Below is a small trained network, with its code and all its weights. Each question gives an input and a class and asks what happens when units are switched off, that is, made to give their printed mean instead of their output.

import numpy as np


def w(rows, s, z=0):
    codes = np.array(rows[::2]) - 128.0
    scale = np.full(codes.shape[1], s)
    scale[-1] = z or s
    return codes * scale


def f(y):
    return y / 2 * (1 + np.tanh(0.7978845608 * (y + 0.044715 * y**3)))


def log_softmax(a):
    a = a - a.max(-1, keepdims=True)
    return a - np.log(np.exp(a).sum(-1, keepdims=True))


def net(x, mask):
    res = np.array(x, float).reshape(1, 8) / 4 @ E
    y = f(res @ A[0][:, :-1].T + A[0][:, -1])
    res = res + np.where(mask, y, B[0][:, -1]) @ B[0][:, :-1]
    return log_softmax(res[-1] @ U[:, :-1].T + U[:, -1])


A, B = {}, {}
E = w([
[118,136,128,117,137],'x0',
[128,127,130,123,124],'x1',
[122,134,128,118,130],'x2',
[184,144,245,91,225],'x3',
[132,121,128,133,123],'x4',
[32,227,242,254,86],'x5',
[132,122,131,128,120],'x6',
[236,255,58,202,86],'x7',
],0.0089)
A[0] = w([
[203,82,41,47,160,218],'n0',
[83,20,72,39,108,254],'n1',
[111,186,143,103,81,175],'n2',
[231,53,136,44,218,147],'n3',
[215,102,186,157,177,218],'n4',
[101,95,208,169,163,207],'n5',
[228,168,167,161,215,98],'n6',
[120,103,238,139,224,101],'n7',
[179,77,139,51,151,100],'n8',
[50,133,167,231,65,202],'n9',
[175,139,2,88,107,111],'n10',
[154,66,213,48,190,110],'n11',
[5,36,87,138,105,205],'n12',
[211,125,211,97,130,168],'n13',
[170,134,201,145,95,122],'n14',
[205,182,113,87,190,154],'n15',
[110,56,152,133,77,156],'n16',
[78,136,54,121,89,238],'n17',
],0.0091,0.0058)
B[0] = w([
[134,21,59,64,99,250],'n0',
[162,73,48,91,184,237],'n1',
[170,186,137,182,160,161],'n2',
[81,32,23,110,154,243],'n3',
[98,76,95,34,177,189],'n4',
[86,173,200,106,160,183],'n5',
[200,196,206,63,213,184],'n6',
[42,100,223,104,89,185],'n7',
[110,45,71,146,113,187],'n8',
[135,254,185,158,161,236],'n9',
[192,124,73,124,45,204],'n10',
[60,50,161,124,98,204],'n11',
[213,187,165,67,244,213],'n12',
[57,78,66,81,204,179],'n13',
[137,208,182,136,139,149],'n14',
[182,105,66,93,136,189],'n15',
[95,166,141,48,167,156],'n16',
[229,161,88,139,100,199],'n17',
],0.0095,0.014)
U = w([
[226,81,93,59,197,250],'0',
[141,206,160,114,254,202],'1',
[68,62,55,125,165,35],'2',
[39,129,239,158,150,1],'3',
[218,103,59,100,1,43],'4',
[142,223,124,232,81,155],'5',
],0.0095,0.0053)

Each question gives the input, the list of numbers given to net, and the class t.
The units are the neurons (one row each of A and B). Each row of codes is followed by its name. A weight is (code - 128) times the scale printed after its matrix; where a second scale follows, it is the last column's (A, B and U).
mask holds one flag per neuron, in row order. A switched-off neuron (its flag False) gives its mean, the last column of its row in B, instead of its output. The means were averaged over made-up inputs and are rounded, as every weight is.
A unit's drop is (log p(t) with every unit on - log p(t) with that unit switched off) / (log p(t) with every unit on - log p(t) with every unit switched off).
The circuit of an input: a set's keep is (log p(t) with only the set's units on - log p(t) with every unit switched off) / (log p(t) with every unit on - log p(t) with every unit switched off). Starting from the 12 units with the biggest drops (on a tie, the unit counted first), units are removed one at a time, each time the one whose removal leaves the highest keep (on an exact tie, the one counted first), for as long as the keep stays at least 0.8.
circuit, biggest first: the units of the circuit, biggest drop first
most important unit: the unit with the biggest drop
top k neurons: the k neurons with the biggest drops, biggest first
drop of u: that unit's drop, to one decimal
input [-8,3,4,-7,5,-8,-4,2], class 4: most important unit	n10
input [4,-2,-8,-5,-7,-6,8,1], class 4: circuit, biggest first	[n10; n6]
input [7,-7,3,4,7,5,7,0], class 3: circuit, biggest first	[n7; n1]
input [1,-2,-1,0,6,7,4,-8], class 1: top 4 neurons	[n12; n9; n16; n8]
input [0,-4,6,1,4,6,-1,0], class 3: top 2 neurons	[n12; n1]
input [4,0,1,0,-4,-6,8,8], class 4: top 2 neurons	[n10; n12]
input [-3,-5,-4,-6,0,5,-6,0], class 1: top 2 neurons	[n12; n10]
input [-5,-3,6,-7,-8,3,3,0], class 1: top 2 neurons	[n12; n10]
input [6,-1,-8,0,-7,3,5,8], class 5: top 2 neurons	[n12; n1]
input [6,3,8,3,-2,0,-2,-1], class 2: drop of n12	0.2
input [7,6,5,0,3,5,8,7], class 5: drop of n12	0.2
input [5,-1,0,-3,-1,-8,-2,2], class 4: drop of n10	0.3
input [8,0,-7,3,-1,-4,-3,-5], class 2: drop of n7	0.0
input [6,0,-7,8,-4,4,0,-1], class 3: circuit, biggest first	[n7]
